Here is a tiny trained network, its code and every weight. The questions are about switching its units off for an input and a target symbol, where a switched-off unit gives its printed mean instead of its output.

import numpy as np


def w(rows, s, z=0):
    codes = np.array(rows[::2]) - 128.0
    scale = np.full(codes.shape[1], s)
    scale[-1] = z or s
    return codes * scale


def norm(h):
    return h / np.sqrt((h * h).mean(-1, keepdims=True) + 1e-5)


def f(y):
    return np.maximum(y, 0)


def softmax(a):
    e = np.exp(a - a.max(-1, keepdims=True))
    return e / e.sum(-1, keepdims=True)


def log_softmax(a):
    a = a - a.max(-1, keepdims=True)
    return a - np.log(np.exp(a).sum(-1, keepdims=True))


def net(x, mask):
    ids = ['βγδεζηθλξπστψω'.index(c) for c in x.split()]
    T = len(ids)
    res = E[ids] + P[:T]
    u = 0
    for l in range(2):
        r = norm(res)
        for j in range(3):
            rows = slice(4 * j, 4 * j + 4)
            q, k, v = (r @ M[l][rows].T for M in (Q, K, V))
            z = softmax(np.where(np.tri(T) > 0, q @ k.T / 4**0.5, -1e9)) @ v
            o = O[l][rows]
            res = res + np.where(mask[u + j], z, o[:, -1]) @ o[:, :-1]
        u += 3
        y = f(norm(res) @ A[l][:, :-1].T + A[l][:, -1])
        res = res + np.where(mask[u : u + 4], y, B[l][:, -1]) @ B[l][:, :-1]
        u += 4
    return log_softmax(norm(res)[-1] @ U[:, :-1].T + U[:, -1])


Q, K, V, O, A, B = {}, {}, {}, {}, {}, {}
E = w([
[99,71,135,115,193],'β',
[36,93,112,83,244],'γ',
[112,55,171,136,125],'δ',
[113,6,79,151,108],'ε',
[41,61,96,104,51],'ζ',
[50,118,87,48,194],'η',
[59,61,127,129,227],'θ',
[79,58,129,145,118],'λ',
[113,95,159,75,135],'ξ',
[175,70,68,80,97],'π',
[145,125,78,1,148],'σ',
[134,83,14,64,171],'τ',
[170,40,126,92,188],'ψ',
[47,135,105,62,129],'ω',
],0.0091)
P = w([
[148,179,127,171,136],'0',
[19,8,81,54,237],'1',
[139,156,154,134,100],'2',
[76,52,100,69,173],'3',
[138,156,154,137,102],'4',
[91,55,97,67,158],'5',
[139,156,155,136,99],'6',
[87,56,103,67,157],'7',
[140,156,153,136,102],'8',
[95,56,91,76,151],'9',
[138,156,153,137,101],'10',
[95,51,78,69,152],'11',
],0.017)
Q[0] = w([
[183,161,72,115,115],'L0H0',
[65,4,71,95,113],'L0H0',
[89,102,106,98,172],'L0H0',
[91,167,130,76,109],'L0H0',
[105,20,124,150,104],'L0H1',
[67,178,166,128,63],'L0H1',
[126,135,217,186,179],'L0H1',
[51,114,99,85,184],'L0H1',
[107,108,104,195,89],'L0H2',
[128,102,187,151,111],'L0H2',
[92,126,160,124,163],'L0H2',
[139,215,130,151,49],'L0H2',
],0.028)
K[0] = w([
[185,137,95,87,105],'L0H0',
[66,119,20,204,149],'L0H0',
[106,163,99,137,196],'L0H0',
[66,188,125,86,123],'L0H0',
[156,123,129,251,110],'L0H1',
[59,140,176,98,60],'L0H1',
[114,59,218,144,179],'L0H1',
[82,216,114,170,174],'L0H1',
[132,126,142,207,77],'L0H2',
[142,94,174,131,127],'L0H2',
[76,105,167,112,182],'L0H2',
[124,188,160,135,43],'L0H2',
],0.027)
V[0] = w([
[123,135,134,139,114],'L0H0',
[16,118,61,142,77],'L0H0',
[103,113,86,94,153],'L0H0',
[114,136,134,147,102],'L0H0',
[5,198,139,109,117],'L0H1',
[84,52,181,168,227],'L0H1',
[118,117,100,205,102],'L0H1',
[141,92,42,57,158],'L0H1',
[163,131,59,150,129],'L0H2',
[137,134,131,78,201],'L0H2',
[104,28,106,171,77],'L0H2',
[98,175,144,85,89],'L0H2',
],0.023)
O[0] = w([
[123,139,144,114,117,109],'L0H0',
[53,194,141,190,108,126],'L0H0',
[109,122,89,189,138,182],'L0H0',
[119,145,149,116,117,98],'L0H0',
[88,253,121,75,153,37],'L0H1',
[193,156,6,165,111,119],'L0H1',
[127,121,122,84,63,132],'L0H1',
[206,115,167,98,197,65],'L0H1',
[105,126,161,160,164,88],'L0H2',
[119,133,171,55,129,248],'L0H2',
[174,62,85,139,189,233],'L0H2',
[119,108,117,140,68,86],'L0H2',
],0.022,0.011)
A[0] = w([
[53,254,125,218,159,170],'L0N0',
[138,214,209,144,192,237],'L0N1',
[194,171,202,102,118,186],'L0N2',
[170,173,167,53,238,2],'L0N3',
],0.031,0.0036)
B[0] = w([
[98,26,18,175,153,249],'L0N0',
[91,156,108,135,254,191],'L0N1',
[102,69,83,74,132,165],'L0N2',
[172,110,8,183,65,198],'L0N3',
],0.029,0.015)
Q[1] = w([
[33,147,129,43,145],'L1H0',
[2,132,195,172,158],'L1H0',
[105,196,122,139,165],'L1H0',
[80,155,95,144,27],'L1H0',
[65,82,202,117,127],'L1H1',
[137,74,111,155,207],'L1H1',
[100,66,146,231,67],'L1H1',
[124,163,67,146,86],'L1H1',
[130,119,94,213,173],'L1H2',
[126,141,173,87,180],'L1H2',
[165,102,121,48,196],'L1H2',
[98,29,160,37,74],'L1H2',
],0.029)
K[1] = w([
[24,176,161,71,144],'L1H0',
[51,181,240,181,140],'L1H0',
[124,196,124,156,157],'L1H0',
[99,170,125,196,37],'L1H0',
[123,37,161,127,121],'L1H1',
[143,78,96,131,211],'L1H1',
[100,101,140,251,99],'L1H1',
[121,149,52,133,52],'L1H1',
[156,141,135,211,157],'L1H2',
[123,149,171,63,217],'L1H2',
[113,59,97,92,218],'L1H2',
[162,22,175,33,92],'L1H2',
],0.027)
V[1] = w([
[153,163,146,102,202],'L1H0',
[38,131,171,126,151],'L1H0',
[166,78,35,148,121],'L1H0',
[50,87,99,142,154],'L1H0',
[90,110,115,145,181],'L1H1',
[185,135,165,66,68],'L1H1',
[5,160,109,36,100],'L1H1',
[142,97,153,94,163],'L1H1',
[172,121,146,76,169],'L1H2',
[163,167,140,117,158],'L1H2',
[126,124,90,224,139],'L1H2',
[71,86,84,128,138],'L1H2',
],0.017)
O[1] = w([
[111,155,131,175,188,84],'L1H0',
[133,70,68,69,188,84],'L1H0',
[178,191,209,110,86,250],'L1H0',
[177,118,131,46,162,182],'L1H0',
[160,118,159,163,85,186],'L1H1',
[61,141,52,114,198,43],'L1H1',
[247,51,86,68,147,97],'L1H1',
[112,125,105,193,120,137],'L1H1',
[156,107,92,57,156,119],'L1H2',
[145,137,87,136,169,66],'L1H2',
[100,121,198,183,162,187],'L1H2',
[113,155,195,119,100,228],'L1H2',
],0.015,0.013)
A[1] = w([
[134,201,4,236,153,165],'L1N0',
[147,174,212,249,194,1],'L1N1',
[232,237,143,115,58,76],'L1N2',
[14,225,203,22,216,38],'L1N3',
],0.023,0.0032)
B[1] = w([
[179,183,217,95,73,249],'L1N0',
[110,146,152,235,185,172],'L1N1',
[84,110,202,121,226,167],'L1N2',
[202,254,172,151,37,140],'L1N3',
],0.025,0.017)
U = w([
[134,174,222,98,175,149],'β',
[189,162,47,169,139,150],'γ',
[87,125,204,92,61,84],'δ',
[132,128,181,227,131,134],'ε',
[69,51,55,173,127,60],'ζ',
[105,124,44,130,217,166],'η',
[195,193,159,116,82,158],'θ',
[126,111,98,151,23,91],'λ',
[115,120,81,47,95,216],'ξ',
[70,37,188,104,182,78],'π',
[168,146,130,71,214,161],'σ',
[146,125,138,167,254,84],'τ',
[243,63,117,148,131,70],'ψ',
[54,178,129,115,136,255],'ω',
],0.014,0.0043)

Each question gives the input, a string of symbols that net reads in full, and the target symbol t.
The units are the heads (4 rows each of Q, K, V and O) and the neurons (one row each of A and B). Each row of codes is followed by its name. A weight is (code - 128) times the scale printed after its matrix; where a second scale follows, it is the last column's (O, A, B and U).
mask holds one flag per unit, layer by layer, with each layer's heads first. A switched-off unit (its flag False) gives its mean, the last column of its rows in O or B, instead of its output. The means were averaged over made-up inputs and are rounded, as every weight is.
A unit's drop is (log p(t) with every unit on - log p(t) with that unit switched off) / (log p(t) with every unit on - log p(t) with every unit switched off).
The circuit of an input: a set's keep is (log p(t) with only the set's units on - log p(t) with every unit switched off) / (log p(t) with every unit on - log p(t) with every unit switched off). Starting from the 12 units with the biggest drops (on a tie, the unit counted first), units are removed one at a time, each time the one whose removal leaves the highest keep (on an exact tie, the one counted first), for as long as the keep stays at least 0.8.
circuit, biggest first: the units of the circuit, biggest drop first
unit that matters most: the unit with the biggest drop
k most important neurons: the k neurons with the biggest drops, biggest first
top k neurons in layer l: the k neurons of layer l with the biggest drops, biggest first
heads that matter: for each layer, one digit per head in row order, 1 if its drop is at least 0.15 and else 0, layers parted by /
drop when u is switched off: that unit's drop, to one decimal
input ω π η ω γ π θ σ ψ θ, target η: heads that matter : 110 / 000
input ω π ψ γ ω ψ β η ψ π, target η: circuit, biggest first : [L0H1, L0N1, L0N3]
input θ π σ β ξ ε, target β: unit that matters most : L1N2
input λ π ζ ξ η λ, target ξ: heads that matter : 010 / 010
input τ ψ π θ, target ψ: 2 most important neurons : [L0N3, L0N2]
input θ ψ ψ π β η θ ψ σ ψ ψ η, target β: 2 most important neurons : [L1N2, L0N0]
input ψ π σ ψ ξ ψ ζ, target ζ: circuit, biggest first : [L0N0, L0H1, L0H2]
input ξ θ π, target π: heads that matter : 010 / 000
input η π ψ θ λ θ ξ γ ψ λ γ π, target γ: circuit, biggest first : [L0H1, L0N3]
input ε λ π π β, target β: circuit, biggest first : [L1N2, L0N0, L1H0]
input λ ψ π ψ ψ ψ λ, target λ: circuit, biggest first : [L0H1, L0N0, L1N0]
input ξ λ ψ ψ ψ π η ψ λ ω θ ψ, target ζ: circuit, biggest first : [L0H0, L0N0]
input π ε π λ η, target η: circuit, biggest first : [L0H1, L0N0]
input π π η η, target π: heads that matter : 110 / 100
input β π ξ π ψ π δ, target δ: unit that matters most : L0H2
input ω λ η η θ ψ π ψ γ λ θ ψ, target η: top 2 neurons in layer 0 : [L0N1, L0N0]
input ψ γ σ η, target ε: heads that matter : 010 / 000
input θ ψ λ ψ ψ π ω ψ ζ, target ζ: 2 most important neurons : [L0N3, L1N0]
input ξ ψ δ λ ψ β π π ψ ψ ψ η, target ζ: heads that matter : 110 / 000
input π β ξ θ ψ λ ψ ω ξ ψ, target π: circuit, biggest first : [L0H1]
input θ σ ω γ γ, target γ: 3 most important neurons : [L0N0, L1N0, L0N3]
input ψ ξ θ ψ θ, target θ: 2 most important neurons : [L1N0, L0N0]
input ε θ π ψ ξ π τ γ ω ω, target δ: drop when L0H1 is switched off : 0.5
input ψ ε η θ ξ θ π γ, target ε: drop when L0H1 is switched off : 1.3
